.01 .78 -.26
.28 .09 .49
.68 -.45 -.82
->
.01 .09 -.82

.39 -.12
-.05 -.19
.22 -.07
.10 -.75
.11 -.62
->
.39 -.19

-.22 -.61 .40 -.82
.32 .33 .56 -.06
->
-.22 .33

.10 -.06 .83
.12 .38 .40
->
.10 .38

-.16 .20 .26
-.20 -.09 -.82
->
-.16 -.09

.18 -.07 -.18 .00
-.47 .83 -.07 -.45
-.01 .15 .00 -.07
->
.18 .83 .00

-.59 -.05 -.19 -.02 -.04
-.37 -.03 -.13 -.01 .07
-.47 -.05 -.17 -.03 -.01
-.53 -.08 -.23 -.09 -.53
-.69 -.07 -.24 -.05 -.24
->
-.59 -.03 -.17 -.09 -.24

.07 .12 -.16 -.27
-.65 -.24 .43 .21
-.19 -.15 .14 .18
.36 .05 -.23 .08
->
.07 -.24 .14 .08

.15 -.58
.13 -.42
-.10 -.08
-.81 -.05
.69 .25
->
.15 -.42
---
-.08 -.02 .46 .34 .09 .08 -.11 .19 .01 -.01 .03 .34 .31 .01 .02 -.18
-.09 .10 -.31 .20 .02 .03 .62 -.09 -.06 .08 .08 .16 -.28 .08 .01 -.05
-.01 .09 -.43 .02 -.12 -.21 -.19 -.30 -.04 -.10 -.68 -.01 -.55 .03 -.03 .15
->
.15 -.03 .03 -.55 -.01 -.68 -.10 -.04 -.30 -.19 -.21 -.12 .02 -.43 .09 -.01
-.05 .01 .08 -.28 .16 .08 .08 -.06 -.09 .62 .03 .02 .20 -.31 .10 -.09
-.18 .02 .01 .31 .34 .03 -.01 .01 .19 -.11 .08 .09 .34 .46 -.02 -.08

-.07 .14 -.02 -.08 .11 -.06 -.14 -.06 .02 .06 .05 .08 -.09 -.05 .19 .01
-.26 -.43 .43 .32 -.50 .34 -.13 .33 -.65 -.43 -.10 -.43 .37 .46 -.55 .43
-.39 -.40 .31 .17 -.03 .20 -.19 .38 -.60 -.02 .06 .25 .17 .07 .20 .20
.00 -.28 -.03 .28 -.34 .16 -.03 .17 -.08 -.13 -.01 -.07 -.05 -.03 -.21 -.06
.01 -.29 -.01 .30 -.35 .18 -.01 .19 -.09 -.14 -.01 -.09 -.02 .00 -.23 -.03
->
-.03 -.23 .00 -.02 -.09 -.01 -.14 -.09 .19 -.01 .18 -.35 .30 -.01 -.29 .01
-.06 -.21 -.03 -.05 -.07 -.01 -.13 -.08 .17 -.03 .16 -.34 .28 -.03 -.28 .00
.20 .20 .07 .17 .25 .06 -.02 -.60 .38 -.19 .20 -.03 .17 .31 -.40 -.39
.43 -.55 .46 .37 -.43 -.10 -.43 -.65 .33 -.13 .34 -.50 .32 .43 -.43 -.26
.01 .19 -.05 -.09 .08 .05 .06 .02 -.06 -.14 -.06 .11 -.08 -.02 .14 -.07

.01 .01 .34 .15 .20 .34 .07 -.01 -.03 .19 -.07 .27 .04 .10
-.34 .10 -.66 -.16 -.27 -.39 .10 -.10 -.30 -.50 .25 -.47 -.29 -.11
-.22 .09 -.40 .08 -.11 -.14 .05 -.18 -.07 -.29 .09 -.26 -.13 -.03
.39 -.20 .77 -.03 .15 .38 -.17 .15 .23 .55 -.31 .56 .34 .15
.12 -.08 .24 -.02 .07 .12 -.03 .09 .02 .11 -.06 .14 .06 .02
-.29 .14 -.60 .05 -.14 -.22 .14 -.22 -.16 -.47 .18 -.40 -.22 -.05
->
-.05 -.22 -.40 .18 -.47 -.16 -.22 .14 -.22 -.14 .05 -.60 .14 -.29
.02 .06 .14 -.06 .11 .02 .09 -.03 .12 .07 -.02 .24 -.08 .12
.15 .34 .56 -.31 .55 .23 .15 -.17 .38 .15 -.03 .77 -.20 .39
-.03 -.13 -.26 .09 -.29 -.07 -.18 .05 -.14 -.11 .08 -.40 .09 -.22
-.11 -.29 -.47 .25 -.50 -.30 -.10 .10 -.39 -.27 -.16 -.66 .10 -.34
.10 .04 .27 -.07 .19 -.03 -.01 .07 .34 .20 .15 .34 .01 .01

.10 -.53 .44
-.06 -.04 .49
.08 .04 .12
.68 -.08 -.68
.00 -.52 -.14
-.47 -.27 .32
-.02 -.02 .15
->
.15 -.02 -.02
.32 -.27 -.47
-.14 -.52 .00
-.68 -.08 .68
.12 .04 .08
.49 -.04 -.06
.44 -.53 .10

-.46 .09 -.56 .25 .44 .84 .46
-.49 .81 .02 -.84 .68 .13 .71
-.06 -.21 -.38 .58 -.41 -.21 .22
-.59 -.19 .27 .85 -.81 .09 .82
-.45 -.53 .49 .66 -.39 .22 -.03
-.51 -.26 -.48 .58 .06 -.58 .55
->
.55 -.58 .06 .58 -.48 -.26 -.51
-.03 .22 -.39 .66 .49 -.53 -.45
.82 .09 -.81 .85 .27 -.19 -.59
.22 -.21 -.41 .58 -.38 -.21 -.06
.71 .13 .68 -.84 .02 .81 -.49
.46 .84 .44 .25 -.56 .09 -.46

-.73 .60
.36 -.24
.23 -.06
->
-.06 .23
-.24 .36
.60 -.73

-.07 .14 .04 -.20 -.07
.11 -.05 -.13 .03 .07
.34 -.13 -.27 .52 .23
.05 .07 -.05 -.12 .01
.04 -.05 -.10 .00 .06
-.24 .02 .06 -.13 -.01
.72 .03 -.54 .42 .24
-.12 .03 .01 -.15 -.01
-.06 .02 .04 -.03 -.05
-.66 -.04 .37 -.24 -.04
->
-.04 -.24 .37 -.04 -.66
-.05 -.03 .04 .02 -.06
-.01 -.15 .01 .03 -.12
.24 .42 -.54 .03 .72
-.01 -.13 .06 .02 -.24
.06 .00 -.10 -.05 .04
.01 -.12 -.05 .07 .05
.23 .52 -.27 -.13 .34
.07 .03 -.13 -.05 .11
-.07 -.20 .04 .14 -.07
---
-.05 .00 .04 -.05 -.07 .00 .06 -.04 -.10 -.01 .11
-.02 .02 .04 -.04 -.02 .00 .06 -.03 -.10 .01 .07
.02 -.07 .06 .06 -.08 -.13 .06 .08 -.12 -.07 .16
-.01 .10 .08 -.07 -.04 .10 .01 -.08 .08 .01 .06
.02 -.04 -.09 .06 -.01 -.13 -.03 .09 -.14 -.05 -.14
.03 -.08 -.66 -.07 .45 -.26 -.03 .14 .05 -.01 -.64
.14 .09 -.35 -.15 .07 -.08 .08 -.03 -.14 .10 -.47
->
-.05 -.02 .02 -.01 .02 .03 .14
.00 .02 -.07 .10 -.04 -.08 .09
.04 .04 .06 .08 -.09 -.66 -.35
-.05 -.04 .06 -.07 .06 -.07 -.15
-.07 -.02 -.08 -.04 -.01 .45 .07
.00 .00 -.13 .10 -.13 -.26 -.08
.06 .06 .06 .01 -.03 -.03 .08
-.04 -.03 .08 -.08 .09 .14 -.03
-.10 -.10 -.12 .08 -.14 .05 -.14
-.01 .01 -.07 .01 -.05 -.01 .10
.11 .07 .16 .06 -.14 -.64 -.47

-.11 .09 .18 .05 -.02 -.03 .14 -.13 -.12 .05
.69 -.63 -.78 -.77 .21 -.28 .40 .35 -.61 -.56
->
-.11 .69
.09 -.63
.18 -.78
.05 -.77
-.02 .21
-.03 -.28
.14 .40
-.13 .35
-.12 -.61
.05 -.56

.00 .30 .26 .04 .04 .09 .04 .04 .38 .09 .00 .43 .13 .30
.00 .17 .09 .00 .00 .17 .04 .00 .30 .00 .09 .13 .13 .17
.04 .04 .21 .00 .09 .13 .00 .09 .60 .00 .04 .47 .04 .09
.04 .77 .04 .04 .04 .00 .09 .09 .13 .04 .09 .43 .09 .26
.00 .26 .13 .00 .13 .04 .00 .00 .51 .00 .09 .13 .09 .21
.04 .51 .13 .00 .09 .09 .04 .00 .13 .04 .00 .09 .04 .09
->
.00 .00 .04 .04 .00 .04
.30 .17 .04 .77 .26 .51
.26 .09 .21 .04 .13 .13
.04 .00 .00 .04 .00 .00
.04 .00 .09 .04 .13 .09
.09 .17 .13 .00 .04 .09
.04 .04 .00 .09 .00 .04
.04 .00 .09 .09 .00 .00
.38 .30 .60 .13 .51 .13
.09 .00 .00 .04 .00 .04
.00 .09 .04 .09 .09 .00
.43 .13 .47 .43 .13 .09
.13 .13 .04 .09 .09 .04
.30 .17 .09 .26 .21 .09

-.16 -.66 -.23 .23
.29 .27 .60 .37
->
-.16 .29
-.66 .27
-.23 .60
.23 .37

-.28 -.61 .01 .33 -.46 -.09 .46 .08
-.14 .01 .01 -.25 -.22 -.02 .29 -.14
.54 .74 -.29 -.52 .54 .27 -.62 -.24
->
-.28 -.14 .54
-.61 .01 .74
.01 .01 -.29
.33 -.25 -.52
-.46 -.22 .54
-.09 -.02 .27
.46 .29 -.62
.08 -.14 -.24

-.21 .07 -.61 -.14 .06 .72 -.55
-.26 .60 .19 .24 -.21 -.42 -.16
.59 -.21 .37 .00 .33 -.02 -.31
.07 -.36 .51 .49 -.26 .41 .02
-.34 -.32 -.33 -.58 -.03 .09 -.11
->
-.21 -.26 .59 .07 -.34
.07 .60 -.21 -.36 -.32
-.61 .19 .37 .51 -.33
-.14 .24 .00 .49 -.58
.06 -.21 .33 -.26 -.03
.72 -.42 -.02 .41 .09
-.55 -.16 -.31 .02 -.11

.29 -.41 -.20 .79 .05
.46 .19 -.40 -.09 .03
-.26 -.38 .36 -.02 .18
.17 .43 .41 .31 -.24
->
.29 .46 -.26 .17
-.41 .19 -.38 .43
-.20 -.40 .36 .41
.79 -.09 -.02 .31
.05 .03 .18 -.24

-.47 -.04 .06 -.33 -.03 .39 -.36 -.20
-.06 -.04 -.17 -.23 .02 .15 -.30 -.14
.36 -.28 -.43 .41 .26 -.62 -.10 .30
.04 .01 -.04 -.10 .03 .09 -.11 .05
->
-.47 -.06 .36 .04
-.04 -.04 -.28 .01
.06 -.17 -.43 -.04
-.33 -.23 .41 -.10
-.03 .02 .26 .03
.39 .15 -.62 .09
-.36 -.30 -.10 -.11
-.20 -.14 .30 .05
